Here is a tiny trained network, its code and every weight. The questions are about switching its units off for an input and a class, where a switched-off unit gives its printed mean instead of its output.

import numpy as np


def w(rows, s, z=0):
    codes = np.array(rows[::2]) - 128.0
    scale = np.full(codes.shape[1], s)
    scale[-1] = z or s
    return codes * scale


def f(y):
    return np.maximum(y, 0)


def log_softmax(a):
    a = a - a.max(-1, keepdims=True)
    return a - np.log(np.exp(a).sum(-1, keepdims=True))


def net(x, mask):
    res = np.array(x, float).reshape(1, 7) / 4 @ E
    y = f(res @ A[0][:, :-1].T + A[0][:, -1])
    res = res + np.where(mask, y, B[0][:, -1]) @ B[0][:, :-1]
    return log_softmax(res[-1] @ U[:, :-1].T + U[:, -1])


A, B = {}, {}
E = w([
[93,123,118,116,119,109],'x0',
[95,197,219,173,188,45],'x1',
[47,254,45,122,110,190],'x2',
[116,132,135,167,85,157],'x3',
[144,129,133,132,131,137],'x4',
[155,129,126,88,175,113],'x5',
[191,127,1,221,162,62],'x6',
],0.0077)
A[0] = w([
[180,98,94,91,86,199,180],'N1',
[139,68,173,151,155,125,58],'N2',
[128,126,77,218,144,88,234],'N3',
[68,218,59,140,169,175,127],'N4',
[53,86,128,146,123,130,253],'N5',
[105,119,86,87,129,167,34],'N6',
[93,139,241,82,116,197,176],'N7',
[63,153,204,160,173,98,102],'N8',
[122,90,157,162,54,203,209],'N9',
[116,128,131,151,86,123,237],'N10',
[118,198,87,99,138,174,67],'N11',
[147,223,202,196,165,78,125],'N12',
[115,2,131,122,152,113,82],'N13',
[119,163,146,77,175,197,122],'N14',
],0.0098,0.0026)
B[0] = w([
[95,168,134,110,150,255,199],'N1',
[127,170,169,184,62,113,181],'N2',
[180,201,32,79,111,89,240],'N3',
[128,79,187,197,95,65,247],'N4',
[137,107,124,49,125,99,176],'N5',
[83,84,165,137,128,199,159],'N6',
[231,140,21,89,36,67,252],'N7',
[77,125,114,90,145,199,221],'N8',
[102,175,158,93,177,74,201],'N9',
[153,54,114,85,167,129,169],'N10',
[157,89,181,227,65,176,194],'N11',
[68,89,121,87,173,215,254],'N12',
[50,53,195,181,168,90,197],'N13',
[196,106,130,170,86,98,187],'N14',
],0.007,0.0087)
U = w([
[151,138,106,130,127,115,253],'0',
[196,160,61,104,93,70,88],'1',
[122,105,205,251,91,92,73],'2',
[71,139,97,100,185,213,54],'3',
],0.011,0.0062)

Each question gives the input, the list of numbers given to net, and the class t.
The units are the neurons (one row each of A and B). Each row of codes is followed by its name. A weight is (code - 128) times the scale printed after its matrix; where a second scale follows, it is the last column's (A, B and U).
mask holds one flag per neuron, in row order. A switched-off neuron (its flag False) gives its mean, the last column of its row in B, instead of its output. The means were averaged over made-up inputs and are rounded, as every weight is.
A unit's drop is (log p(t) with every unit on - log p(t) with that unit switched off) / (log p(t) with every unit on - log p(t) with every unit switched off).
The circuit of an input: a set's keep is (log p(t) with only the set's units on - log p(t) with every unit switched off) / (log p(t) with every unit on - log p(t) with every unit switched off). Starting from the 12 units with the biggest drops (on a tie, the unit counted first), units are removed one at a time, each time the one whose removal leaves the highest keep (on an exact tie, the one counted first), for as long as the keep stays at least 0.8.
circuit, biggest first: the units of the circuit, biggest drop first
unit that matters most: the unit with the biggest drop
top k neurons: the k neurons with the biggest drops, biggest first
drop when u is switched off: that unit's drop, to one decimal
input [1,-4,6,-2,-2,-1,-5], class 2: circuit, biggest first : [N11 N4]
input [5,8,-6,4,0,7,5], class 3: unit that matters most : N12
input [-7,0,7,-2,2,4,-7], class 1: top 2 neurons : [N7 N13]
input [-6,1,5,3,-3,-6,3], class 2: top 4 neurons : [N4 N7 N11 N8]
input [5,-7,8,0,-5,7,-3], class 2: circuit, biggest first : [N4 N11]
input [0,-6,4,2,-5,-2,-7], class 1: top 2 neurons : [N7 N12]
input [-1,-7,-2,-4,-1,-7,4], class 3: circuit, biggest first : [N1 N7]
input [-5,6,-1,-2,3,1,4], class 3: circuit, biggest first : [N12 N7]
input [-2,-3,6,7,-3,0,1], class 2: top 2 neurons : [N4 N11]
input [-1,6,2,7,-5,0,1], class 3: circuit, biggest first : [N12 N8]
input [1,7,8,-5,6,-6,7], class 2: top 3 neurons : [N4 N7 N11]
input [-1,-8,-3,-1,-4,1,4], class 3: top 3 neurons : [N1 N7 N4]
input [-7,7,0,-7,5,0,4], class 3: top 2 neurons : [N12 N7]
input [-6,6,-5,7,-8,2,4], class 0: unit that matters most : N3
input [-2,4,8,2,6,7,-6], class 2: top 2 neurons : [N4 N11]
input [-2,5,-3,2,8,-6,3], class 0: top 2 neurons : [N1 N3]
input [2,-3,0,-4,2,6,2], class 3: top 2 neurons : [N7 N4]
input [-1,-8,0,1,-6,1,2], class 3: top 2 neurons : [N1 N7]
input [8,-4,-8,6,3,1,3], class 2: top 2 neurons : [N13 N7]
input [-4,-8,-1,0,-2,8,-8], class 1: top 4 neurons : [N7 N12 N14 N8]
input [-7,8,0,-1,2,1,-6], class 3: circuit, biggest first : [N12]
input [6,-7,-2,-6,-3,-3,-1], class 3: drop when N4 is switched off : 0.1
input [5,3,-1,-4,3,6,-8], class 1: drop when N8 is switched off : 0.0
input [-6,8,-1,8,7,-4,-1], class 3: drop when N12 is switched off : 0.3
